Look-ups in named tables: a row name and a column name give one cell, copied from the table.

Table Dofima
cols = Sobud, Nutirep, Fip, Razub
Vupegi: [56, 61, 158, 169]
Tilob: [72, 196, 125, 59]
Fifu: [178, 148, 58, 56]
Gavunil: [56, 57, 112, 203]
Nase: [54, 84, 208, 106]
Gaba: [147, 178, 63, 55]
Nev: [58, 56, 113, 203]
Morufi: [169, 158, 59, 56]
Rimuk: [166, 165, 64, 54]
Lav: [209, 98, 57, 57]
Tof: [208, 95, 56, 57]
Fav: [134, 190, 71, 55]
Tufo: [56, 57, 65, 166]

What is the Razub of Fav in Dofima? 55
What is the Nutirep of Fifu in Dofima? 148
What is the Razub of Morufi in Dofima? 56
What is the Sobud of Lav in Dofima? 209
What is the Sobud of Gavunil in Dofima? 56
What is the Fip of Nev in Dofima? 113
What is the Nutirep of Nev in Dofima? 56
What is the Nutirep of Gaba in Dofima? 178
What is the Sobud of Tufo in Dofima? 56
What is the Nutirep of Rimuk in Dofima? 165
What is the Fip of Vupegi in Dofima? 158
What is the Sobud of Tof in Dofima? 208
What is the Razub of Lav in Dofima? 57
What is the Razub of Fifu in Dofima? 56
What is the Razub of Tof in Dofima? 57
What is the Fip of Tufo in Dofima? 65
What is the Razub of Nase in Dofima? 106
What is the Fip of Fifu in Dofima? 58

Femepa.csv
,Femolib,Fup,Gar
Pevimu,140,141,147
Ros,73,108,163
Nafe,15,63,184
Fifip,177,163,100
Fele,81,68,44
Nuga,93,104,45
Rav,234,161,71
Munoga,164,147,132
Kipug,29,90,126
Ton,232,161,6
Vavavik,108,84,50

What is the Fup of Ros in Femepa? 108
What is the Fup of Fifip in Femepa? 163
What is the Femolib of Pevimu in Femepa? 140
What is the Femolib of Nafe in Femepa? 15
What is the Gar of Pevimu in Femepa? 147
What is the Femolib of Ton in Femepa? 232
What is the Fup of Vavavik in Femepa? 84
What is the Fup of Fele in Femepa? 68
What is the Fup of Pevimu in Femepa? 141
What is the Gar of Kipug in Femepa? 126
Which row has the largest Femolib? Rav

Deniki
         Puvezu  Res  Zapeg  Zuposa
Deniz       138   68     48      40
Dis         150   48     59      23
Zaf         177  122    109      88
Zop          87  104    113     119
Zof          91   90     95     117
Beg          65  185    186     198
Fofudak     155  130    117     100

What is the Zapeg of Zop in Deniki? 113
What is the Res of Zaf in Deniki? 122
What is the Res of Dis in Deniki? 48
What is the Puvezu of Beg in Deniki? 65
What is the Zapeg of Deniz in Deniki? 48
What is the Zuposa of Zof in Deniki? 117
What is the Zapeg of Dis in Deniki? 59
What is the Zuposa of Beg in Deniki? 198
What is the Res of Fofudak in Deniki? 130
What is the Zapeg of Beg in Deniki? 186
What is the Zapeg of Fofudak in Deniki? 117
What is the Res of Zop in Deniki? 104
What is the Zuposa of Zop in Deniki? 119
What is the Zuposa of Fofudak in Deniki? 100
What is the Res of Beg in Deniki? 185
What is the Res of Deniz in Deniki? 68

Larub =
,Diz,Rari,Bakize,Fut,Pip
Menasa,75,21,95,63,45
Big,25,81,54,94,67
Bogesud,38,79,19,43,20
Rezu,59,52,48,57,54
Sil,57,59,50,63,79

Bogesud, Rari: 79
Bogesud, Diz: 38
Menasa, Pip: 45
Rezu, Pip: 54
Big, Rari: 81
Bogesud, Bakize: 19
Menasa, Bakize: 95
Bogesud, Pip: 20
Big, Diz: 25
Big, Fut: 94

Luv:
,Lozem,Topogi,Mepim,Fegunem,Boleka,Nof,Muf,Muv,Zezape
Padobam,45052,48129,30800,37083,38169,32313,41612,34754,36738
Tok,62428,35177,55077,20594,17636,35011,70780,46613,44392
Tig,39384,31274,41043,43136,40040,39232,26713,36210,36543
Pakoteg,40639,40282,33122,32483,30132,38265,40134,45780,38008
Vizar,9039,21847,49990,26896,75084,65246,30872,22381,57023
Lud,20717,24642,36281,47138,48270,37318,21306,23435,37505
Rinipes,31400,24332,58872,45900,5767,47723,37426,24827,64610
Vono,26441,38442,16716,53555,52792,18352,21055,41826,25911
Sefad,30792,20105,28013,13499,30785,69002,25700,11105,81226
Mit,35827,32850,42098,54362,13512,39898,43398,31544,56185

Mepim of Vizar is 49990
Nof of Vono is 18352
Muf of Pakoteg is 40134
Muv of Pakoteg is 45780
Nof of Lud is 37318
Boleka of Lud is 48270
Muf of Vizar is 30872
Nof of Tok is 35011
Fegunem of Sefad is 13499
Topogi of Mit is 32850

Table Sev
|  | Mag | Gokunur | Ses | Lunas |
|---|---|---|---|---|
| Lut | 119 | 209 | 69 | 113 |
| Bameb | 134 | 211 | 45 | 114 |
| Mon | 40 | 76 | 178 | 113 |
| Mig | 59 | 238 | 108 | 113 |

Lunas of Mig = 113
Mag of Mig = 59
Lunas of Lut = 113
Ses of Lut = 69
Mag of Lut = 119
Gokunur of Mon = 76
Mag of Mon = 40
Ses of Bameb = 45
Row with the largest Mag: Bameb

Fotes =
	Fevote	Gef	Lubaz	Fek	Manoba	Kap	Zap	Nit	Lotur	Posaran
Kedelaf	140	141	117	201	169	132	122	149	91	94
Nav	68	101	195	116	115	98	144	193	175	197
Gage	148	151	186	142	133	133	188	138	173	148
Kebot	144	136	143	137	140	147	120	136	189	166
Fal	123	118	158	56	71	131	192	112	155	180
Gav	145	140	67	167	148	141	140	58	164	86
Zedapir	98	87	220	113	99	176	32	185	67	248
Zavel	138	158	145	82	130	118	175	129	120	107
Ros	115	118	155	71	131	110	246	127	189	151
Kuven	154	138	143	106	139	142	139	123	199	142
Zapipo	121	112	214	79	107	113	173	194	89	201

Gage, Lotur => 173
Kedelaf, Lubaz => 117
Fal, Manoba => 71
Kedelaf, Fevote => 140
Kuven, Fek => 106
Ros, Fek => 71
Zavel, Gef => 158
Ros, Manoba => 131
Kedelaf, Fek => 201
Nav, Posaran => 197
Zavel, Nit => 129
Nav, Kap => 98
Zapipo, Nit => 194
Fal, Gef => 118

